Here is a tiny trained network, its code and every weight. The questions are about switching its units off for an input and a class, where a switched-off unit gives its printed mean instead of its output.

import numpy as np


def w(rows, s, z=0):
    codes = np.array(rows[::2]) - 128.0
    scale = np.full(codes.shape[1], s)
    scale[-1] = z or s
    return codes * scale


def f(y):
    return np.maximum(y, 0)


def log_softmax(a):
    a = a - a.max(-1, keepdims=True)
    return a - np.log(np.exp(a).sum(-1, keepdims=True))


def net(x, mask):
    res = np.array(x, float).reshape(1, 5) / 4 @ E
    y = f(res @ A[0][:, :-1].T + A[0][:, -1])
    res = res + np.where(mask, y, B[0][:, -1]) @ B[0][:, :-1]
    return log_softmax(res[-1] @ U[:, :-1].T + U[:, -1])


A, B = {}, {}
E = w([
[244,176,78,157,96,169],'x0',
[76,179,85,103,1,99],'x1',
[161,41,84,124,108,19],'x2',
[157,57,238,112,64,178],'x3',
[128,128,128,125,128,129],'x4',
],0.0097)
A[0] = w([
[96,119,105,123,52,114,88],'n1',
[133,146,116,120,79,109,87],'n2',
[162,81,155,88,109,119,57],'n3',
[73,86,137,141,127,137,102],'n4',
[124,132,176,127,106,173,96],'n5',
[66,106,161,123,140,95,50],'n6',
[143,94,118,143,125,85,14],'n7',
[166,47,98,124,114,51,1],'n8',
[71,103,140,127,137,117,62],'n9',
[156,87,142,144,192,128,64],'n10',
[148,115,140,106,165,123,80],'n11',
[97,144,127,123,67,98,76],'n12',
[137,128,159,157,151,107,127],'n13',
[146,109,127,84,169,134,140],'n14',
[99,165,49,141,194,97,24],'n15',
[176,90,131,130,191,125,52],'n16',
[123,154,149,126,173,171,60],'n17',
[56,99,154,107,155,115,88],'n18',
[249,148,97,133,98,151,70],'n19',
[78,174,138,122,123,174,82],'n20',
[144,60,176,156,79,136,53],'n21',
],0.02,0.0042)
B[0] = w([
[167,94,51,109,72,175,204],'n1',
[137,84,127,122,82,169,176],'n2',
[124,175,119,70,140,62,196],'n3',
[122,118,146,178,123,80,185],'n4',
[120,161,117,55,172,81,202],'n5',
[165,118,161,199,124,122,201],'n6',
[77,174,162,138,135,170,167],'n7',
[43,185,116,142,237,217,227],'n8',
[144,125,157,182,122,112,183],'n9',
[155,92,76,112,52,182,202],'n10',
[122,86,121,118,99,143,163],'n11',
[104,80,111,109,52,161,193],'n12',
[124,130,99,122,83,135,161],'n13',
[114,77,114,115,101,136,170],'n14',
[176,139,185,23,155,30,228],'n15',
[129,96,83,120,38,166,200],'n16',
[74,149,117,131,149,201,197],'n17',
[160,146,125,216,135,85,215],'n18',
[146,117,178,253,140,65,248],'n19',
[70,136,103,127,177,205,211],'n20',
[171,132,166,42,160,63,228],'n21',
],0.024,0.015)
U = w([
[177,154,153,255,100,113,160],'0',
[152,117,64,100,26,194,44],'1',
[66,224,112,120,171,220,252],'2',
[178,201,139,30,120,86,46],'3',
],0.0072,0.0031)

Each question gives the input, the list of numbers given to net, and the class t.
The units are the neurons (one row each of A and B). Each row of codes is followed by its name. A weight is (code - 128) times the scale printed after its matrix; where a second scale follows, it is the last column's (A, B and U).
mask holds one flag per neuron, in row order. A switched-off neuron (its flag False) gives its mean, the last column of its row in B, instead of its output. The means were averaged over made-up inputs and are rounded, as every weight is.
A unit's drop is (log p(t) with every unit on - log p(t) with that unit switched off) / (log p(t) with every unit on - log p(t) with every unit switched off).
most important unit: the unit with the biggest drop
k most important neurons: the k neurons with the biggest drops, biggest first
drop when u is switched off: that unit's drop, to one decimal
input [2,0,-7,-8,-7], class 3: most important unit : n15
input [6,-4,-1,7,-4], class 3: 4 most important neurons : [n21, n5, n3, n18]
input [-6,4,-6,1,3], class 0: 3 most important neurons : [n8, n18, n6]
input [-4,0,-4,2,7], class 0: 2 most important neurons : [n8, n18]
input [-6,6,-1,8,7], class 3: 3 most important neurons : [n21, n5, n19]
input [-6,-7,7,6,5], class 1: 4 most important neurons : [n10, n16, n19, n14]
input [8,6,-8,6,-7], class 0: 2 most important neurons : [n19, n8]
input [5,7,7,-8,-1], class 3: 4 most important neurons : [n15, n20, n10, n16]
input [6,-7,6,-4,3], class 1: 4 most important neurons : [n16, n10, n18, n6]
input [-2,-7,-1,7,-6], class 1: 3 most important neurons : [n10, n16, n15]
input [0,3,4,2,-4], class 2: 3 most important neurons : [n8, n10, n16]
input [-5,-7,-1,1,6], class 1: 3 most important neurons : [n10, n19, n16]
input [-5,0,0,6,5], class 3: 4 most important neurons : [n21, n19, n5, n3]
input [-1,1,5,6,-5], class 3: most important unit : n21
input [7,3,-8,6,1], class 2: drop when n18 is switched off : 1.7
input [-6,4,-5,1,5], class 0: drop when n18 is switched off : 0.5
input [8,4,-7,3,4], class 0: drop when n6 is switched off : 0.0
